Below are the code and all the weights of a small trained network. Each question names an input and a class and asks about switching units off, where a switched-off unit gives its printed mean instead of its output.

import numpy as np


def w(rows, s, z=0):
    codes = np.array(rows[::2]) - 128.0
    scale = np.full(codes.shape[1], s)
    scale[-1] = z or s
    return codes * scale


def f(y):
    return y / 2 * (1 + np.tanh(0.7978845608 * (y + 0.044715 * y**3)))


def log_softmax(a):
    a = a - a.max(-1, keepdims=True)
    return a - np.log(np.exp(a).sum(-1, keepdims=True))


def net(x, mask):
    res = np.array(x, float).reshape(1, 6) / 4 @ E
    y = f(res @ A[0][:, :-1].T + A[0][:, -1])
    res = res + np.where(mask, y, B[0][:, -1]) @ B[0][:, :-1]
    return log_softmax(res[-1] @ U[:, :-1].T + U[:, -1])


A, B = {}, {}
E = w([
[129,127,128,128,129,129,127,128,129,125],'x0',
[130,127,130,128,127,127,128,127,127,126],'x1',
[235,131,117,90,133,141,128,136,122,168],'x2',
[132,186,167,137,93,157,126,75,204,147],'x3',
[129,127,129,129,129,126,128,130,131,127],'x4',
[132,124,128,129,154,154,253,118,131,112],'x5',
],0.022)
A[0] = w([
[132,191,173,142,94,161,126,65,208,154,148],'N0',
[114,133,137,127,128,131,125,123,143,120,111],'N1',
[133,135,126,125,129,117,129,130,132,122,127],'N2',
[123,130,135,130,121,126,125,132,123,134,128],'N3',
[156,129,123,123,126,127,128,131,126,136,143],'N4',
[125,131,130,125,116,113,89,134,125,136,193],'N5',
[128,94,98,127,149,114,127,159,81,115,235],'N6',
[219,128,121,84,128,136,129,134,123,167,161],'N7',
[132,126,126,128,153,148,251,116,135,109,151],'N8',
[127,122,133,130,118,132,128,126,136,127,115],'N9',
[125,127,132,130,125,141,134,125,136,128,99],'N10',
[114,126,130,126,130,123,129,128,123,114,136],'N11',
[132,125,130,134,122,126,131,131,128,129,127],'N12',
[128,135,125,129,113,107,34,133,124,135,250],'N13',
[133,127,132,128,122,131,127,120,125,139,100],'N14',
[119,126,133,131,128,131,130,118,133,125,99],'N15',
[133,128,133,126,129,125,127,135,123,132,126],'N16',
[125,110,110,123,145,112,130,148,92,125,211],'N17',
[132,126,127,128,133,127,131,132,130,123,114],'N18',
[130,122,131,127,125,130,129,126,126,134,113],'N19',
[160,131,116,121,129,133,127,129,126,141,141],'N20',
[129,132,134,126,136,126,128,134,134,124,121],'N21',
[44,122,133,150,122,117,129,121,136,98,245],'N22',
],0.02,0.013)
B[0] = w([
[195,232,141,123,107,132,130,138,164,158,247],'N0',
[131,147,131,134,129,124,126,120,134,125,138],'N1',
[126,128,127,121,127,132,129,115,132,127,128],'N2',
[129,127,135,126,126,117,138,135,138,128,130],'N3',
[122,125,116,106,147,141,125,112,141,133,151],'N4',
[127,117,121,124,118,90,102,129,154,131,175],'N5',
[67,63,123,132,140,122,129,123,105,117,205],'N6',
[139,114,84,36,182,138,131,161,138,165,217],'N7',
[135,137,149,138,148,208,199,130,90,105,253],'N8',
[130,140,131,126,122,130,135,130,138,131,129],'N9',
[140,141,120,132,121,144,120,130,118,134,132],'N10',
[137,127,136,130,120,119,123,146,118,114,141],'N11',
[125,129,127,126,129,128,129,127,126,131,128],'N12',
[120,114,110,124,113,66,39,126,166,145,231],'N13',
[135,136,128,123,132,130,125,132,125,133,128],'N14',
[134,139,134,127,130,140,120,125,128,127,131],'N15',
[119,131,124,124,135,137,124,112,135,129,130],'N16',
[81,72,115,132,132,121,123,113,113,110,182],'N17',
[125,128,130,126,128,136,136,127,121,132,128],'N18',
[138,124,128,128,135,132,129,124,132,133,126],'N19',
[135,124,111,98,143,138,129,131,123,142,157],'N20',
[128,130,123,132,127,129,130,129,125,129,127],'N21',
[116,138,178,248,76,103,124,92,115,98,221],'N22',
],0.016,0.036)
U = w([
[15,17,124,205,58,15,41,101,121,72,235],'0',
[160,213,173,209,17,30,45,99,210,143,145],'1',
[56,1,3,33,201,57,45,176,145,172,183],'2',
[215,189,51,29,133,66,50,193,220,218,89],'3',
[30,46,182,220,125,166,215,100,18,16,155],'4',
[180,245,213,224,65,194,211,94,110,75,47],'5',
[76,19,51,44,242,213,224,186,51,115,150],'6',
[236,208,104,46,184,228,223,193,130,180,4],'7',
],0.0048,0.0025)

Each question gives the input, the list of numbers given to net, and the class t.
The units are the neurons (one row each of A and B). Each row of codes is followed by its name. A weight is (code - 128) times the scale printed after its matrix; where a second scale follows, it is the last column's (A, B and U).
mask holds one flag per neuron, in row order. A switched-off neuron (its flag False) gives its mean, the last column of its row in B, instead of its output. The means were averaged over made-up inputs and are rounded, as every weight is.
A unit's drop is (log p(t) with every unit on - log p(t) with that unit switched off) / (log p(t) with every unit on - log p(t) with every unit switched off).
The circuit of an input: a set's keep is (log p(t) with only the set's units on - log p(t) with every unit switched off) / (log p(t) with every unit on - log p(t) with every unit switched off). Starting from the 12 units with the biggest drops (on a tie, the unit counted first), units are removed one at a time, each time the one whose removal leaves the highest keep (on an exact tie, the one counted first), for as long as the keep stays at least 0.8.
units of the circuit, in order: the units of the circuit, biggest drop first
unit that matters most: the unit with the biggest drop
top k neurons: the k neurons with the biggest drops, biggest first
drop when u is switched off: that unit's drop, to one decimal
input [-5,-3,1,0,4,-1], class 2: top 2 neurons : N0, N22
input [2,7,6,-1,6,3], class 6: unit that matters most : N0
input [-2,-3,2,-2,-8,4], class 6: units of the circuit, in order : N22, N0
input [-8,-7,2,3,-4,-1], class 3: top 2 neurons : N8, N22
input [-5,4,2,0,3,-7], class 2: units of the circuit, in order : N0, N22
input [-7,-5,1,1,8,5], class 7: top 2 neurons : N22, N6
input [3,8,2,-1,-8,7], class 6: units of the circuit, in order : N0, N22
input [-4,4,-4,-2,6,1], class 4: units of the circuit, in order : N13, N0
input [-5,-4,1,-4,6,1], class 6: top 2 neurons : N22, N13
input [2,5,-1,0,0,-6], class 0: top 2 neurons : N0, N7
input [-8,-3,1,1,3,6], class 7: top 3 neurons : N22, N6, N17
input [-5,-1,0,-5,8,-1], class 0: top 2 neurons : N7, N8
input [-5,-7,0,-1,7,3], class 4: top 2 neurons : N7, N0
input [-1,-1,3,-1,-6,6], class 6: units of the circuit, in order : N0
input [8,-6,2,3,4,7], class 7: drop when N22 is switched off : 0.7
input [5,8,3,-2,-6,3], class 6: drop when N0 is switched off : 0.1
input [-1,-5,-2,-3,-7,-1], class 0: drop when N8 is switched off : 1.1
